Below are the code and all the weights of a small trained network. Each question names an input and a class and asks about switching units off, where a switched-off unit gives its printed mean instead of its output.

import numpy as np


def w(rows, s, z=0):
    codes = np.array(rows[::2]) - 128.0
    scale = np.full(codes.shape[1], s)
    scale[-1] = z or s
    return codes * scale


def norm(h):
    return h / np.sqrt((h * h).mean(-1, keepdims=True) + 1e-5)


def f(y):
    return np.maximum(y, 0)


def log_softmax(a):
    a = a - a.max(-1, keepdims=True)
    return a - np.log(np.exp(a).sum(-1, keepdims=True))


def net(x, mask):
    res = np.array(x, float).reshape(1, 7) / 4 @ E
    u = 0
    for l in range(4):
        y = f(norm(res) @ A[l][:, :-1].T + A[l][:, -1])
        res = res + np.where(mask[u : u + 5], y, B[l][:, -1]) @ B[l][:, :-1]
        u += 5
    return log_softmax(norm(res)[-1] @ U[:, :-1].T + U[:, -1])


A, B = {}, {}
E = w([
[136,93,145,147,134,108,145,158,75,97,127,134],'x0',
[152,135,123,151,176,113,138,123,100,142,122,124],'x1',
[150,60,63,193,87,248,92,40,83,100,2,143],'x2',
[135,108,145,61,128,49,40,23,54,175,162,206],'x3',
[149,174,147,113,135,146,140,132,97,102,127,149],'x4',
[151,109,132,86,129,144,106,136,146,107,124,110],'x5',
[107,179,104,58,61,78,125,143,40,188,39,39],'x6',
],0.0086)
A[0] = w([
[66,152,139,182,172,124,135,200,197,45,80,113,36],'L0N0',
[167,63,126,158,180,150,129,81,209,68,182,254,3],'L0N1',
[99,97,161,63,157,71,106,70,117,122,139,175,67],'L0N2',
[172,52,152,177,110,189,58,25,129,91,29,188,78],'L0N3',
[148,107,126,145,121,97,58,47,117,87,193,182,61],'L0N4',
],0.0076,0.0038)
B[0] = w([
[204,134,122,123,150,88,74,109,157,127,95,176,189],'L0N0',
[42,167,214,136,143,180,36,158,58,154,134,37,227],'L0N1',
[129,135,66,56,172,128,152,171,178,164,64,246,192],'L0N2',
[124,139,60,119,122,155,191,95,102,132,169,149,254],'L0N3',
[175,167,158,175,123,115,78,163,161,114,53,174,194],'L0N4',
],0.011,0.0088)
A[1] = w([
[119,139,120,12,52,56,98,71,30,174,2,65,82],'L1N0',
[99,153,190,222,144,192,210,194,202,72,127,44,4],'L1N1',
[200,138,177,117,114,49,144,66,126,140,241,97,51],'L1N2',
[137,134,219,94,92,135,53,119,173,234,73,157,112],'L1N3',
[20,167,173,96,229,134,120,180,150,137,146,171,157],'L1N4',
],0.0055,0.0016)
B[1] = w([
[59,151,254,222,184,212,96,194,135,203,146,116,255],'L1N0',
[86,132,122,151,172,132,60,98,175,183,50,237,196],'L1N1',
[182,52,138,127,86,118,151,130,74,128,181,149,149],'L1N2',
[134,72,99,172,76,131,158,225,117,137,147,138,216],'L1N3',
[146,75,151,92,100,61,110,126,134,110,168,41,250],'L1N4',
],0.0092,0.0063)
A[2] = w([
[146,75,166,64,131,54,165,200,171,128,254,141,123],'L2N0',
[219,119,98,151,159,155,158,125,225,73,60,71,65],'L2N1',
[99,78,140,115,180,152,94,160,136,146,83,124,137],'L2N2',
[116,87,105,145,73,172,223,29,119,93,155,149,9],'L2N3',
[148,159,76,115,90,93,54,120,150,116,26,186,36],'L2N4',
],0.0074,0.0015)
B[2] = w([
[134,53,47,78,139,199,227,88,167,2,126,46,255],'L2N0',
[150,140,114,137,94,41,145,165,107,192,56,207,173],'L2N1',
[102,182,193,181,121,98,104,12,97,68,137,196,219],'L2N2',
[165,149,54,92,126,149,106,136,39,59,194,17,172],'L2N3',
[216,70,158,122,94,106,201,173,163,132,113,194,184],'L2N4',
],0.0085,0.0076)
A[3] = w([
[159,88,140,107,139,97,150,188,149,157,57,254,111],'L3N0',
[116,116,196,140,148,145,123,175,121,160,134,176,253],'L3N1',
[67,124,159,164,144,214,91,188,95,130,115,82,196],'L3N2',
[134,91,94,107,140,125,224,68,143,102,166,69,20],'L3N3',
[129,148,7,135,86,209,122,52,17,120,99,130,122],'L3N4',
],0.0093,0.0027)
B[3] = w([
[139,217,69,119,60,29,170,33,125,87,54,214,226],'L3N0',
[49,218,116,154,57,181,59,93,155,112,124,60,226],'L3N1',
[141,92,234,168,171,208,136,155,59,142,168,71,241],'L3N2',
[220,94,113,117,170,81,243,222,120,103,201,99,181],'L3N3',
[172,46,92,24,155,2,186,209,222,114,194,98,248],'L3N4',
],0.0095,0.011)
U = w([
[150,46,84,59,188,97,201,176,132,128,198,91,107],'0',
[54,108,211,174,162,191,51,112,95,178,165,82,248],'1',
[107,168,72,121,107,72,106,101,137,140,46,255,39],'2',
],0.012,0.0016)

Each question gives the input, the list of numbers given to net, and the class t.
The units are the neurons (one row each of A and B). Each row of codes is followed by its name. A weight is (code - 128) times the scale printed after its matrix; where a second scale follows, it is the last column's (A, B and U).
mask holds one flag per neuron, layer by layer. A switched-off neuron (its flag False) gives its mean, the last column of its row in B, instead of its output. The means were averaged over made-up inputs and are rounded, as every weight is.
A unit's drop is (log p(t) with every unit on - log p(t) with that unit switched off) / (log p(t) with every unit on - log p(t) with every unit switched off).
k most important neurons: the k neurons with the biggest drops, biggest first
top k neurons in layer l: the k neurons of layer l with the biggest drops, biggest first
drop of u: that unit's drop, to one decimal
input [0,-3,6,4,0,-8,5], class 0: 3 most important neurons => L0N3; L3N4; L0N1
input [-2,3,7,-8,7,1,-2], class 2: 2 most important neurons => L2N1; L0N0
input [8,4,-2,7,-6,-2,4], class 2: most important neuron => L0N2
input [-6,-8,7,-1,5,-2,-4], class 0: 2 most important neurons => L0N3; L3N4
input [6,-6,-5,8,-2,-5,4], class 2: top 2 neurons in layer 0 => L0N2; L0N1
input [2,-6,0,8,8,2,-7], class 2: 2 most important neurons => L0N4; L0N2
input [-1,0,-2,4,-6,-4,4], class 1: top 2 neurons in layer 0 => L0N0; L0N3
input [-7,-4,7,7,7,-5,3], class 0: 3 most important neurons => L0N3; L3N4; L2N3
input [7,6,-2,-5,-4,-7,-5], class 1: 3 most important neurons => L0N1; L0N2; L0N4
input [-6,4,0,8,-2,-1,-8], class 1: top 2 neurons in layer 1 => L1N4; L1N1
input [0,-6,6,-4,2,-1,8], class 1: 2 most important neurons => L1N0; L2N0
input [6,-6,7,6,8,3,-2], class 0: 3 most important neurons => L0N3; L3N4; L2N3
input [7,-7,7,0,2,-7,6], class 0: 2 most important neurons => L0N3; L3N4
input [-6,-5,8,0,-5,6,6], class 0: drop of L0N3 => 3.3
input [-8,-6,-5,-8,5,-8,5], class 2: drop of L0N1 => 1.0
input [4,0,2,6,-4,-4,6], class 1: drop of L3N4 => 0.0
